The symbols move the elements like this.
MN: fo>BQ, zo>JB, bu>CL, na>CG, po>QH, ba>LQ
MM: fo>TD, zo>CN, bu>TB, na>RT, po>ZM, ba>FL
NJ: fo>NC, zo>LL, bu>QP, na>RH, po>SG, ba>PB
TJ: fo>NM, zo>DQ, bu>RL, na>LD, po>FT, ba>FZ
JB: fo>LD, zo>HH, bu>FZ, na>FT, po>DR, ba>QB
DD: fo>DH, zo>GQ, bu>QC, na>SJ, po>GT, ba>DG
GT: fo>HH, zo>HJ, bu>DD, na>HP, po>BR, ba>PZ
JN: fo>MG, zo>GD, bu>HL, na>TG, po>JM, ba>GM
JL: fo>HS, zo>RT, bu>GB, na>JR, po>TB, ba>BP
MJ: fo>MM, zo>SD, bu>FM, na>GF, po>DC, ba>MF
SJ: fo>DQ, zo>CZ, bu>DR, na>HH, po>HP, ba>DD
FS: fo>ZR, zo>QT, bu>DL, na>ZJ, po>NC, ba>LS
TQ: fo>GB, zo>FL, bu>PC, na>BP, po>CJ, ba>TD
RL: fo>JP, zo>MZ, bu>BQ, na>LC, po>TJ, ba>CG
DR: fo>MZ, zo>NT, bu>JB, na>DH, po>SJ, ba>QC
DH: fo>ZB, zo>HT, bu>FT, na>DQ, po>HH, ba>DR
FJ: fo>MF, zo>ZH, bu>NS, na>PH, po>HM, ba>SD
CN: fo>FM, zo>LF, bu>PR, na>MF, po>PH, ba>NS
CQ: fo>BF, zo>QG, bu>JM, na>GD, po>TR, ba>FC
JP: fo>PB, zo>MN, bu>QS, na>ZZ, po>NM, ba>LL
BL: fo>SF, zo>NC, bu>HG, na>DL, po>LS, ba>QD
RH: fo>JC, zo>JP, bu>PM, na>GN, po>LP, ba>NJ
PB: fo>PM, zo>BQ, bu>LZ, na>NJ, po>GP, ba>CT
TM: fo>DL, zo>RH, bu>QD, na>LS, po>QP, ba>QM
MG: fo>CZ, zo>TN, bu>BR, na>HJ, po>CF, ba>RQ
GN: fo>QM, zo>ZZ, bu>NC, na>QT, po>QS, ba>RH
MH: fo>RZ, zo>QD, bu>SZ, na>ZQ, po>ZR, ba>SF
RG: fo>GM, zo>BT, bu>BF, na>MB, po>DN, ba>GD
BH: fo>MB, zo>JQ, bu>GD, na>DN, po>QG, ba>TR
DQ: fo>QH, zo>DG, bu>MZ, na>ZF, po>HC, ba>DH
LD: fo>CL, zo>ZF, bu>LC, na>LQ, po>MZ, ba>TJ
FL: fo>MT, zo>NS, bu>SM, na>MM, po>GF, ba>FM
ZF: fo>FZ, zo>DD, bu>ZB, na>QB, po>NF, ba>DQ
ZZ: fo>NJ, zo>CG, bu>CT, na>GP, po>CL, ba>JP
ZS: fo>GZ, zo>LS, bu>ZQ, na>HG, po>QD, ba>ZR
NR: fo>HD, zo>ZR, bu>PF, na>SZ, po>SF, ba>GZ
GB: fo>DN, zo>MT, bu>TR, na>QG, po>JL, ba>JZ
CD: fo>DC, zo>NR, bu>PH, na>LF, po>ZH, ba>HM
TT: fo>CP, zo>JM, bu>LT, na>HL, po>GM, ba>FH
HM: fo>GH, zo>GZ, bu>FJ, na>CD, po>RZ, ba>HD
GH: fo>GF, zo>MS, bu>MF, na>DC, po>LF, ba>PH
HL: fo>BR, zo>QZ, bu>LM, na>RQ, po>JN, ba>TT
QS: fo>LZ, zo>CL, bu>GN, na>CT, po>JP, ba>LP
RD: fo>LP, zo>TJ, bu>GP, na>BQ, po>CG, ba>CL
FC: fo>QZ, zo>GB, bu>BB, na>CQ, po>LH, ba>HR
TB: fo>JQ, zo>PR, bu>JL, na>MT, po>MM, ba>SM
BB: fo>TG, zo>TR, bu>GM, na>JM, po>FC, ba>MB
PM: fo>ZJ, zo>QS, bu>LS, na>NC, po>RH, ba>QP
BP: fo>QG, zo>MM, bu>JZ, na>JL, po>SM, ba>TQ
NS: fo>ZL, zo>CD, bu>ZM, na>CN, po>FJ, ba>SB
RQ: fo>GQ, zo>BF, bu>CP, na>MG, po>TG, ba>HL
TR: fo>RG, zo>JR, bu>CQ, na>BH, po>GB, ba>LH
JM: fo>CF, zo>BH, bu>JN, na>QZ, po>CQ, ba>BB
GM: fo>RQ, zo>CQ, bu>TT, na>JN, po>BB, ba>TN
PF: fo>SD, zo>MH, bu>LF, na>MS, po>NR, ba>ZH
SM: fo>JR, zo>ZM, bu>BP, na>TB, po>FL, ba>CJ
BR: fo>NT, zo>FH, bu>GT, na>GQ, po>MG, ba>CP
DL: fo>MH, zo>JC, bu>RJ, na>DZ, po>FS, ba>BL
PZ: fo>SJ, zo>MG, bu>DG, na>GT, po>CP, ba>HZ
ZL: fo>SM, zo>DC, bu>HQ, na>FM, po>MF, ba>PR
MF: fo>FL, zo>NZ, bu>ZL, na>MJ, po>GH, ba>CN
TG: fo>HJ, zo>RG, bu>RQ, na>CF, po>QZ, ba>JN
FM: fo>TB, zo>SB, bu>CJ, na>FL, po>MJ, ba>ZL
NC: fo>FQ, zo>CT, bu>FS, na>JC, po>GN, ba>PM
SB: fo>PR, zo>HM, bu>GF, na>NS, po>SD, ba>DC
LZ: fo>LS, zo>SG, bu>QM, na>QP, po>PB, ba>QT
QP: fo>FS, zo>LP, bu>TM, na>PM, po>NJ, ba>LZ
LP: fo>QT, zo>NM, bu>RH, na>QS, po>LL, ba>SG
RZ: fo>LF, zo>RJ, bu>HM, na>ZH, po>DM, ba>NH
LS: fo>DZ, zo>GN, bu>BL, na>FS, po>PM, ba>TM
LQ: fo>RD, zo>QB, bu>NM, na>MN, po>ZB, ba>LD
DM: fo>PF, zo>DL, bu>RZ, na>GZ, po>HG, ba>ZQ
HQ: fo>BP, zo>MJ, bu>TD, na>CJ, po>ZL, ba>RT
SZ: fo>HM, zo>ZS, bu>MS, na>NH, po>MH, ba>NR
BQ: fo>QS, zo>LD, bu>SG, na>LL, po>RL, ba>RD
TD: fo>JZ, zo>FM, bu>JQ, na>TQ, po>HQ, ba>MT
PC: fo>TR, zo>SM, bu>BT, na>JZ, po>TQ, ba>JQ
CJ: fo>JL, zo>GF, bu>TQ, na>SM, po>FM, ba>HQ
NM: fo>GP, zo>QH, bu>JP, na>CL, po>LQ, ba>LC
CP: fo>HP, zo>CF, bu>PZ, na>BR, po>RQ, ba>LM
ZM: fo>HQ, zo>PH, bu>MM, na>PR, po>NS, ba>GF
PR: fo>CJ, zo>GH, bu>RT, na>ZL, po>CN, ba>ZM
DZ: fo>ZQ, zo>QM, bu>SF, na>ZR, po>ZJ, ba>DL
BT: fo>CQ, zo>BP, bu>HR, na>LH, po>PC, ba>HS
ZR: fo>DM, zo>TM, bu>MH, na>ZS, po>FQ, ba>DZ
HJ: fo>HZ, zo>GM, bu>GQ, na>LT, po>FH, ba>MG
FQ: fo>HG, zo>QP, bu>ZR, na>QD, po>QM, ba>ZJ
QD: fo>RJ, zo>PM, bu>ZS, na>BL, po>TM, ba>FQ
TN: fo>HL, zo>FC, bu>FH, na>GM, po>MB, ba>BF
CZ: fo>DG, zo>HL, bu>NT, na>HZ, po>LT, ba>GQ
QM: fo>BL, zo>NJ, bu>FQ, na>TM, po>LZ, ba>JC
QC: fo>FT, zo>HP, bu>QB, na>DR, po>DD, ba>NF
QH: fo>RL, zo>DR, bu>MN, na>FZ, po>QB, ba>ZB
NF: fo>JB, zo>GT, bu>ZF, na>QC, po>DG, ba>HC
DG: fo>DR, zo>BR, bu>NF, na>DD, po>PZ, ba>HT
JZ: fo>BH, zo>TB, bu>LH, na>GB, po>BP, ba>PC
MS: fo>FJ, zo>ZQ, bu>NZ, na>HD, po>SZ, ba>PF
HD: fo>PH, zo>DM, bu>SD, na>HM, po>NH, ba>MS
MZ: fo>MN, zo>NF, bu>LD, na>ZB, po>DQ, ba>FT
LC: fo>ZZ, zo>ZB, bu>LL, na>NM, po>LD, ba>RL
JR: fo>BT, zo>HQ, bu>QG, na>JQ, po>MT, ba>JL
SF: fo>NH, zo>FQ, bu>NR, na>MH, po>DZ, ba>RJ
DN: fo>BB, zo>PC, bu>RG, na>HR, po>HS, ba>BH
PH: fo>MJ, zo>PF, bu>CN, na>GH, po>CD, ba>FJ
HR: fo>JM, zo>JZ, bu>MB, na>FC, po>BT, ba>DN
LL: fo>CT, zo>LQ, bu>LP, na>JP, po>LC, ba>BQ
SD: fo>CN, zo>RZ, bu>SB, na>FJ, po>HD, ba>NZ
QG: fo>HR, zo>TD, bu>BH, na>HS, po>JR, ba>GB
ZQ: fo>ZH, zo>BL, bu>NH, na>DM, po>ZS, ba>MH
GZ: fo>MS, zo>DZ, bu>ZH, na>NR, po>RJ, ba>DM
HC: fo>QB, zo>PZ, bu>DQ, na>NF, po>HT, ba>HH
FH: fo>LM, zo>BB, bu>HJ, na>TT, po>TN, ba>CF
NH: fo>CD, zo>HG, bu>HD, na>RZ, po>ZQ, ba>SZ
JQ: fo>LH, zo>CJ, bu>HS, na>PC, po>TD, ba>JR
FT: fo>LQ, zo>HC, bu>TJ, na>MZ, po>DH, ba>JB
NT: fo>NF, zo>LM, bu>HH, na>HT, po>CZ, ba>HP
GQ: fo>HT, zo>TT, bu>HP, na>CZ, po>HJ, ba>BR
HS: fo>FC, zo>TQ, bu>DN, na>BT, po>JQ, ba>QG
QT: fo>TM, zo>GP, bu>JC, na>LZ, po>CT, ba>GN
MB: fo>JN, zo>LH, bu>TN, na>BB, po>HR, ba>RG
NZ: fo>NS, zo>NH, bu>DC, na>SD, po>MS, ba>LF
QZ: fo>FH, zo>DN, bu>TG, na>BF, po>GD, ba>JM
LF: fo>SB, zo>SZ, bu>GH, na>NZ, po>PF, ba>CD
LT: fo>PZ, zo>JN, bu>CZ, na>LM, po>TT, ba>HJ
SG: fo>GN, zo>LC, bu>NJ, na>LP, po>BQ, ba>GP
HP: fo>HC, zo>LT, bu>SJ, na>NT, po>GQ, ba>GT
GP: fo>RH, zo>RL, bu>PB, na>SG, po>RD, ba>ZZ
ZH: fo>NZ, zo>SF, bu>CD, na>PF, po>GZ, ba>RZ
CG: fo>LL, zo>FT, bu>RD, na>RL, po>FZ, ba>MN
QB: fo>TJ, zo>SJ, bu>QH, na>JB, po>QC, ba>ZF
DC: fo>ZM, zo>HD, bu>MJ, na>SB, po>NZ, ba>GH
BF: fo>TT, zo>HR, bu>CF, na>TN, po>RG, ba>QZ
RT: fo>TQ, zo>MF, bu>MT, na>HQ, po>PR, ba>MM
HH: fo>ZF, zo>HZ, bu>DH, na>HC, po>NT, ba>SJ
MT: fo>PC, zo>ZL, bu>JR, na>TD, po>RT, ba>TB
ZJ: fo>ZS, zo>LZ, bu>DZ, na>FQ, po>JC, ba>FS
RJ: fo>SZ, zo>ZJ, bu>GZ, na>SF, po>DL, ba>HG
HT: fo>QC, zo>CP, bu>HC, na>DG, po>HZ, ba>NT
LM: fo>GT, zo>TG, bu>HZ, na>CP, po>HL, ba>LT
HG: fo>NR, zo>FS, bu>DM, na>RJ, po>BL, ba>ZS
JC: fo>QD, zo>PB, bu>ZJ, na>QM, po>QT, ba>NC
FZ: fo>LC, zo>DH, bu>CG, na>TJ, po>JB, ba>QH
ZB: fo>CG, zo>QC, bu>LQ, na>QH, po>ZF, ba>MZ
GD: fo>TN, zo>HS, bu>QZ, na>RG, po>BH, ba>CQ
CL: fo>SG, zo>FZ, bu>ZZ, na>RD, po>MN, ba>NM
CF: fo>LT, zo>MB, bu>MG, na>FH, po>BF, ba>TG
CT: fo>QP, zo>RD, bu>QT, na>PB, po>ZZ, ba>QS
GF: fo>RT, zo>FJ, bu>FL, na>ZM, po>SB, ba>MJ
HZ: fo>DD, zo>RQ, bu>HT, na>PZ, po>LM, ba>CZ
LH: fo>GD, zo>JL, bu>FC, na>TR, po>JZ, ba>BT

In the rows, zero is written as 549.

The rows follow the links: the fewer symbols apart two elements are, the more alike their rows tend to be.

Each row is also shifted at random along 4 hidden directions that mean nothing.

Rows with their elements:
605 518 538 577 571 576 533 557 545 528 599 617 518 565 541 513 605 586 489 531 537 590 518 539 580 513 562 518 623 513 519 555 523 618 545 487 505 532 611 528 581 479; element QP
369 586 536 561 528 578 582 510 531 602 627 526 561 539 561 575 450 594 593 562 551 643 570 524 594 544 471 590 535 543 540 514 530 547 531 585 525 528 578 586 554 561; element BF
708 591 576 508 507 574 494 588 528 532 500 533 560 532 543 560 544 466 551 556 607 484 469 572 426 548 586 575 481 586 578 515 522 497 675 463 565 561 460 495 614 524; element HH
549 575 561 590 537 579 585 565 519 569 480 484 566 569 524 594 477 518 586 547 515 518 530 545 568 600 561 567 498 518 550 514 560 565 470 609 545 559 537 533 492 574; element TQ
592 551 565 494 533 563 509 581 564 580 550 535 570 551 576 564 541 524 609 569 580 540 526 569 461 507 555 596 501 578 518 554 478 576 606 519 572 521 502 518 598 545; element NT
516 497 559 522 585 643 530 614 584 633 423 437 605 594 582 579 542 508 645 514 473 431 434 583 478 566 662 633 502 486 488 585 473 665 532 576 551 552 560 484 457 533; element ZM
870 546 530 596 628 541 564 522 602 570 553 470 569 555 596 544 580 579 581 511 482 558 538 547 565 542 544 570 549 531 504 604 545 521 569 576 558 565 563 580 477 553; element ZQ
512 507 554 553 556 549 554 573 559 530 495 543 551 577 548 548 579 538 533 525 500 503 535 553 559 580 599 529 572 509 519 568 549 612 475 564 544 568 566 519 477 554; element FJ
613 499 517 586 662 484 592 495 599 611 570 532 558 533 558 531 587 636 614 565 508 573 670 547 648 497 516 549 580 560 557 624 590 526 479 669 588 508 614 662 518 591; element BL
384 518 537 519 581 546 526 534 544 566 534 587 535 502 521 504 586 559 527 560 591 500 542 570 544 509 582 546 583 570 637 558 592 496 638 530 548 538 586 594 617 514; element JP
551 543 549 554 600 476 570 533 525 576 507 582 542 499 473 550 556 556 591 623 608 503 667 560 592 502 531 525 524 608 661 553 626 468 510 636 610 494 542 639 633 589; element LQ
734 549 596 504 512 604 501 656 535 578 447 511 585 599 539 609 536 457 643 584 565 463 483 581 412 532 619 604 444 554 493 534 438 668 514 528 582 505 457 441 586 546; element LM
550 586 575 467 449 496 498 561 541 450 567 606 526 526 561 536 576 478 467 552 629 536 535 554 437 571 540 509 531 616 568 523 551 469 662 436 569 592 440 500 607 565; element GT
454 584 582 540 465 545 556 584 488 474 428 540 538 545 490 578 515 449 492 549 571 439 512 555 514 647 600 508 501 549 614 480 613 498 520 541 556 605 473 497 511 581; element JR
736 656 564 575 500 505 581 517 515 512 549 498 558 515 538 593 469 506 553 565 587 568 581 533 533 599 474 542 464 604 591 492 603 396 583 564 575 585 448 573 552 613; element TN
397 580 548 527 507 459 575 503 527 518 625 612 528 513 527 549 518 578 538 601 617 618 679 530 590 540 452 512 545 616 596 527 597 470 515 586 577 532 517 613 608 614; element BR
583 488 578 534 601 576 518 635 524 562 322 532 560 543 466 551 616 454 573 571 558 314 492 609 490 557 713 539 509 541 646 559 592 571 539 581 591 540 529 520 559 527; element FS
357 545 556 494 505 624 497 581 520 563 559 589 540 538 542 534 535 523 523 554 602 538 457 563 477 523 582 581 552 546 572 507 500 582 654 452 514 535 561 496 635 478; element HC
278 558 564 538 522 645 554 584 490 624 481 511 570 549 506 588 453 518 612 575 568 498 487 562 536 557 581 613 492 523 597 486 527 594 532 579 530 520 562 525 584 524; element GM
573 616 562 551 478 480 571 525 504 486 585 593 527 529 516 571 509 528 513 590 609 595 628 528 558 573 470 502 513 608 586 498 593 467 521 552 572 553 474 564 592 604; element MG
305 488 514 576 644 583 575 510 574 638 551 526 558 527 550 516 549 630 581 533 501 548 558 552 645 523 570 580 609 500 584 589 581 563 536 623 523 528 679 628 517 521; element MH
768 574 577 554 519 561 555 605 554 550 479 476 585 601 562 610 518 492 614 554 508 509 531 554 491 586 569 572 467 539 469 552 490 616 458 581 577 553 470 482 483 591; element JZ
567 560 531 593 524 499 578 502 545 452 622 599 502 554 561 516 579 583 424 509 520 624 577 516 629 598 507 461 628 530 528 545 610 508 515 522 515 603 577 558 492 556; element HM
570 586 545 530 514 452 567 503 555 517 660 595 537 531 564 555 528 585 556 588 593 660 682 525 568 523 430 524 541 616 537 552 555 492 519 570 583 526 500 594 592 616; element GQ
705 617 551 554 477 467 565 513 543 479 685 602 527 554 569 565 522 571 519 574 583 697 648 512 561 546 419 505 538 599 492 529 541 512 510 530 560 547 480 556 580 602; element HJ
591 543 534 621 646 533 595 533 506 608 452 537 544 497 453 548 543 562 593 597 566 465 610 559 640 523 569 536 531 563 692 540 659 465 503 664 579 509 596 651 591 553; element LZ
774 528 523 580 633 503 568 507 616 574 575 502 567 542 597 530 592 604 581 523 496 572 593 546 586 525 525 553 567 552 514 623 568 507 557 597 573 555 574 612 490 574; element HG
470 457 543 534 637 603 528 589 591 636 463 509 577 561 558 532 605 561 614 536 498 455 501 578 539 508 653 595 567 505 538 613 516 641 543 589 552 518 623 549 518 506; element ZR
666 598 545 555 494 464 545 503 525 438 674 666 488 525 531 521 578 570 432 568 618 663 623 522 575 536 452 461 596 609 569 518 591 459 578 468 544 557 514 568 630 551; element ZB
584 543 571 544 562 537 536 591 497 559 447 578 542 527 463 560 559 495 577 610 611 445 571 574 525 522 595 535 499 586 649 520 584 526 536 574 587 505 517 560 641 541; element FZ
694 524 564 531 550 544 532 594 589 528 452 481 575 581 581 568 589 491 567 516 496 454 505 570 483 592 620 554 518 529 493 588 528 582 530 557 576 591 502 495 452 577; element NS
634 616 555 570 511 501 577 515 534 479 477 478 549 508 542 563 520 482 498 517 549 480 536 546 539 657 548 519 510 573 617 515 655 373 603 563 569 646 472 566 473 608; element MM
712 533 558 583 612 620 543 596 545 594 378 449 579 554 523 562 565 489 592 523 504 395 440 581 514 578 664 587 506 507 588 555 563 550 575 573 551 567 555 524 495 515; element NR
762 592 574 568 509 522 568 573 541 513 493 495 566 579 548 601 515 495 577 554 530 523 567 545 523 607 537 540 474 561 507 533 545 542 471 584 581 574 457 513 488 613; element PC
641 646 572 582 504 476 594 525 471 513 475 522 548 497 466 603 466 484 561 610 623 497 636 542 565 600 493 513 446 625 682 472 664 369 523 630 605 560 445 610 588 631; element TT
650 567 570 507 486 633 472 606 533 520 582 592 536 575 566 542 563 502 503 531 586 563 413 556 430 524 586 570 548 540 496 511 445 623 662 384 504 546 515 430 628 457; element DR

Start, symbols taken left to right, then the element you end at.
Answers are names.
669 523 561 585 578 618 546 606 538 564 429 500 562 592 527 567 567 507 564 523 490 452 461 564 538 577 648 560 533 488 528 551 530 632 498 558 533 554 568 488 489 512
zo zo zo bu na fo: HG
458 509 529 586 602 556 564 530 535 566 578 609 524 540 508 516 580 606 518 561 549 575 578 541 639 509 551 521 618 525 585 559 580 581 506 565 525 514 640 593 584 503
fo fo bu na: DM
609 517 525 537 591 566 518 531 591 578 641 578 546 547 597 506 596 607 550 532 545 617 533 546 544 478 534 567 604 546 505 591 498 587 622 493 526 521 600 557 589 497
zo po na fo: NM
565 552 534 597 564 466 608 502 552 503 548 548 530 538 530 543 559 577 511 544 521 560 641 529 643 593 513 486 577 554 576 568 645 475 463 625 569 579 557 610 478 612
zo zo bu fo bu: NZ
619 601 583 527 459 566 525 594 499 491 521 573 540 566 524 582 515 469 519 564 596 530 504 550 473 581 551 535 493 569 543 483 523 556 559 482 547 561 459 472 590 547
zo bu bu bu zo fo: LT
368 505 545 554 581 626 521 575 507 572 490 595 528 533 487 513 578 543 504 546 571 477 466 568 560 527 635 545 598 513 629 522 566 584 597 506 507 528 627 534 610 456
bu bu ba fo bu: RJ
663 590 559 555 522 562 528 559 505 533 554 583 536 534 513 552 534 518 529 572 606 554 525 550 518 529 536 540 528 576 591 503 548 513 599 496 544 532 516 534 637 516
zo na zo bu fo: NF
416 578 537 596 550 555 608 503 530 570 546 491 560 532 545 564 473 573 562 533 513 570 568 533 627 600 515 560 542 525 579 523 605 490 511 625 532 574 582 598 486 580
na po fo bu: JR
556 589 548 523 522 518 536 515 542 532 607 571 539 505 553 540 533 547 531 567 610 590 567 544 521 529 495 547 536 603 587 525 563 451 645 508 560 551 508 573 616 558
ba bu na bu ba: QB
625 579 549 528 477 541 530 534 587 453 598 533 538 568 628 529 570 525 445 468 512 586 470 536 497 623 543 524 579 529 466 547 528 520 631 440 513 646 509 478 454 550
bu ba po ba po fo: FM
530 552 540 540 521 482 560 509 589 476 568 540 540 542 593 535 578 552 488 510 516 559 579 538 561 608 527 506 580 554 526 577 597 480 556 547 557 621 523 561 458 603
fo po po zo na: CD
715 571 560 567 495 509 542 551 541 412 530 579 512 563 551 532 609 506 411 498 531 529 516 535 539 628 570 459 588 532 527 538 594 508 552 471 529 632 504 493 480 550
zo zo po fo fo po: SF
435 551 554 583 544 588 591 563 522 594 508 503 569 574 524 589 478 551 607 559 510 545 553 541 593 577 548 576 519 508 538 526 540 614 433 629 541 533 568 542 501 571
fo zo na bu po zo: MM
841 569 545 624 589 532 584 536 551 528 510 499 549 558 542 562 558 546 546 526 498 535 555 540 592 585 550 526 538 532 539 558 589 514 495 590 554 576 541 564 479 570
ba ba po po zo: ZJ
425 477 535 518 543 544 509 555 585 483 629 659 506 574 580 482 654 589 438 513 533 600 525 545 554 526 575 491 672 515 486 590 513 642 563 446 503 556 617 505 551 486
fo na bu ba bu po zo: BL
425 589 560 585 555 561 602 539 480 621 492 508 567 519 473 605 435 543 641 615 579 528 612 545 602 549 512 583 466 569 639 490 591 509 466 670 573 499 536 609 593 591
bu ba zo ba zo fo zo: BH
488 539 565 548 576 493 584 562 526 541 334 473 570 508 482 574 552 467 575 567 547 344 588 583 549 627 632 521 481 573 684 547 684 426 505 671 623 594 491 600 480 632
bu po fo fo: CJ
364 524 584 486 473 536 508 606 520 427 376 571 527 545 506 530 619 421 419 513 569 354 459 584 459 661 686 476 559 541 621 522 627 504 592 474 555 650 482 468 492 554
na ba fo na bu bu: MT
558 547 512 597 601 533 582 485 575 546 616 536 538 532 576 514 559 619 511 510 502 615 568 525 641 554 511 534 617 528 546 574 593 497 560 565 518 572 623 613 495 541
bu fo bu zo zo: DM
